Each row is followed by its class.
[  2   0   3   4   3  -3   0   3  -7   6  -3   1  12   0  -2 -22  -7   2
   1   1  -5  -3  -2  -3   4  -3 -12 -11  -4  -2   5  -5   2  -3  -5   1
  -2  12 -10  -2  -3   7 -11  -1   0   0  -6   2  -6   1  -3   2  -3   0
   4  -3   3  -2   4  -2  -1  -8   1  20 -11  -2  -4   3   4   8]
K_157
[  9  -3   6  10   3 -14  -2   2   2   8   4  -7  15  -3  -1 -12   5   4
   8  -7  -9  -2  -5 -20  -1  -4  -9 -21  -7  10   7  10  -1  -1   2  -4
  -1  22  -8  -2  -2 -15  11 -10   3  -6  -6   2  -2   9 -22   3   0  -4
   0  -3  13 -12   3  -5  -1 -12   0   6  -8   3   0  -9  11   0]
K_157
[ -4  -7  12 -21  -4   0 -13   4 -27   0   4  -1  -3   5   1   7  11  11
  -8 -23  -4  10   6 -12  14   3  11   5  -3  -2  -1  -4 -25   1   5   9
   1 -11   9  -7  -1 -12 -20 -14  -7  -3   4   0  -3  13   7   7  -5  -5
  14 -11  21 -17 -11   6  -2  -1 -11  -2  11  -9   1   1  -3  -6]
K_144
[  9  -8   3 -10  -1  -7  -6  -2  -1   0  -3 -14 -29  -2  -2 -28   7   9
 -10 -18   1  12  -4  -1  13   3   8  -4   2  -4  13  13  10  -9   0   5
  -3   3   6  -7  -8  -8   7  -4  -6  -9 -11 -24   1  12 -17 -24   1  -4
  10  -9  -7  -9   0  13   2 -12   7  -3 -23   4   4 -29   3   2]
K_157
[  3   5   7   8   4  -7   0 -12  12  -4   4   2  20  -6   3   2   4  -7
   1   3   2  -3  -2  -1  -2 -11  -5  -5   1   6   5   6   6 -10  -1  -9
  -1   7  -4   1   9  -4  15   2   0  -5   1   6   1  -2   1  -2  -2   1
  -2   1  -8  -7   6  -6   1   3  13   2   0   5   3   9   4  -3]
K_157
[ -5   4   1   5   4  13   5   2  -1  -6   5   7 -11   3  -1   0  -1  -6
  -7  -1  -4  12   2  -1   1 -17  11  -3   6  -6   2  -1   4   5   1   1
   1  -4   2   4   2   6  -9  -1   5   8  -4   5  -6   7   9  -4   5   0
  15   1   6  11   7   3  -2  -4  -9  -1   9   2   8 -18   1  -5]
K_144
[ -1  -2   2  -3   8   7   3   6   4  -8   6  -6  -5  -1  -2  -4   7  -2
  -3  -2  -7   4  -4  -8   7  -9   2  -9   5   2   8   8  -4  -4  -2   6
 -11  17   0   1  -2  -3  -4 -13   0  14  -5  -5  -3   5   7 -11  -2   0
   5  -5   1  -1   1   1  -5   4   8   3   3  -5   2 -17   3   1]
K_157
[  4   1   1   3   3  -8   4  -5   7   3   4  -6  17  -6   5   4   1  -5
  15   7  -1 -17  -2   2  -2  17 -10   0  -1  -1   1   0  -2  -1  -7  -4
   1  21  -2   2   4  -6   6   2  -3  12 -10 -11  -1  -4 -11 -21  -2  -1
  -1   2  -2  -9  -5 -10   5   3   7   9 -12   1  15 -12   4  -4]
K_157
[ -1   4   9  20  -3 -19  -3  -3 -15  15   6   5  13   8  -1   1  11  13
   5  -3  11   5  -6   8  -9  -3  -2 -16   8  -8  -9  -5  11  10   9  -4
   5 -22 -17  -4   0 -13  18  -5  13   1  10  16   1   2  -3  13   5   3
  -9  -2  -4   3   3  11   5 -16 -15 -11 -10  10  -8  29  -4  -4]
K_144
[  4   9   1  12 -16   7 -11  -9  10  -3  -1   4  17   6  -2   5  -7   4
  -5  -6   9  20  -5   3   7 -44  24  -1  21 -25  13 -14  27  -6   1  -5
   6 -34   8   7   4  21  13  10   2  14  -6 -24   0  16  -8 -21   9   2
   9  -2 -23   1   8  15  -3  -1  -3 -22 -21   8  11 -10   1  -9]
K_144
[ -4  -1 -14 -12  -1  14  29  19   1  -2   1   0 -28   2  -5  -7 -18   5
   6  -4  -9  -1   7  13  -8  12  32  11  -3  -4 -11   9  -7  19   3   9
  -2 -16  10   3  -1  11 -32  18  -4 -10 -18  15  -7   0  -3   1  -5  -1
   4   6  41 -10  20  -2  -1 -16   2  17   0   2  -3 -46   5   6]
K_144
[  0   7   6  11   2  -2  -4   3   8   7   4  -9  10  -4  -3   1   2   0
  10  10  -5  -5  -8   1   0 -10  -4  -5   2  -6   8   2  -1   2  -1  -7
   2  11  -1   3  -2  -6  11  -5   5  30  -4 -15  -6  -3  -6  -9   3   0
   0   2  -7  -6  -3  -5   2   0  -2   0  -6   1   4  -2   5  -7]
K_157
